Below is a small trained network, with its code and all its weights. Each question gives an input and a class and asks what happens when units are switched off, that is, made to give their printed mean instead of their output.

import numpy as np


def w(rows, s, z=0):
    codes = np.array(rows[::2]) - 128.0
    scale = np.full(codes.shape[1], s)
    scale[-1] = z or s
    return codes * scale


def f(y):
    return y / 2 * (1 + np.tanh(0.7978845608 * (y + 0.044715 * y**3)))


def log_softmax(a):
    a = a - a.max(-1, keepdims=True)
    return a - np.log(np.exp(a).sum(-1, keepdims=True))


def net(x, mask):
    res = np.array(x, float).reshape(1, 2) / 4 @ E
    y = f(res @ A[0][:, :-1].T + A[0][:, -1])
    res = res + np.where(mask, y, B[0][:, -1]) @ B[0][:, :-1]
    return log_softmax(res[-1] @ U[:, :-1].T + U[:, -1])


A, B = {}, {}
E = w([
[3,114,62,184,58,57,66,22,49],'x0',
[199,60,67,71,53,134,11,163,137],'x1',
],0.014)
A[0] = w([
[85,174,92,128,156,140,162,87,68,180],'neuron 1',
[135,76,87,113,8,125,40,111,100,163],'neuron 2',
[135,107,85,109,98,110,107,147,152,254],'neuron 3',
[36,112,110,188,91,77,124,59,73,152],'neuron 4',
[159,194,192,76,228,152,184,179,201,246],'neuron 5',
[205,89,116,111,119,159,87,186,132,176],'neuron 6',
[142,144,162,154,181,150,191,138,139,114],'neuron 7',
],0.013,0.0048)
B[0] = w([
[173,110,91,106,122,75,116,91,139,183],'neuron 1',
[138,180,119,207,132,119,181,182,142,240],'neuron 2',
[159,150,142,141,116,215,120,142,69,178],'neuron 3',
[160,94,126,114,123,68,106,93,178,255],'neuron 4',
[247,184,178,164,56,99,27,99,180,252],'neuron 5',
[141,61,142,46,158,163,177,161,102,207],'neuron 6',
[149,167,98,210,57,133,85,107,127,181],'neuron 7',
],0.013,0.028)
U = w([
[129,171,116,155,71,140,151,175,92,163],'0',
[191,188,137,204,82,79,102,95,195,180],'1',
[89,4,101,40,141,36,119,59,130,143],'2',
[80,132,169,118,140,130,112,127,117,2],'3',
[102,63,89,72,219,170,178,174,32,187],'4',
[95,122,126,77,121,143,135,84,64,13],'5',
[174,29,191,79,89,186,123,140,123,69],'6',
],0.011,0.0034)

Each question gives the input, the list of numbers given to net, and the class t.
The units are the neurons (one row each of A and B). Each row of codes is followed by its name. A weight is (code - 128) times the scale printed after its matrix; where a second scale follows, it is the last column's (A, B and U).
mask holds one flag per neuron, in row order. A switched-off neuron (its flag False) gives its mean, the last column of its row in B, instead of its output. The means were averaged over made-up inputs and are rounded, as every weight is.
A unit's drop is (log p(t) with every unit on - log p(t) with that unit switched off) / (log p(t) with every unit on - log p(t) with every unit switched off).
The circuit of an input: a set's keep is (log p(t) with only the set's units on - log p(t) with every unit switched off) / (log p(t) with every unit on - log p(t) with every unit switched off). Starting from all 7 units, units are removed one at a time, each time the one whose removal leaves the highest keep (on an exact tie, the one counted first), for as long as the keep stays at least 0.8.
units of the circuit, in order: the units of the circuit, biggest drop first
top k neurons: the k neurons with the biggest drops, biggest first
drop when u is switched off: that unit's drop, to one decimal
input [8,-3], class 2: units of the circuit, in order : neuron 5
input [4,8], class 0: top 2 neurons : neuron 2; neuron 5
input [-3,2], class 6: units of the circuit, in order : neuron 2; neuron 6
input [4,6], class 0: units of the circuit, in order : neuron 5; neuron 3
input [-1,6], class 4: top 2 neurons : neuron 5; neuron 6
input [5,-2], class 2: top 2 neurons : neuron 5; neuron 7
input [4,7], class 0: units of the circuit, in order : neuron 5; neuron 3
input [2,5], class 0: top 2 neurons : neuron 5; neuron 2
input [0,3], class 4: drop when neuron 7 is switched off : 0.1
input [-6,7], class 6: drop when neuron 6 is switched off : 0.5
input [4,-2], class 2: drop when neuron 1 is switched off : 0.0
input [1,8], class 4: top 3 neurons : neuron 5; neuron 6; neuron 7
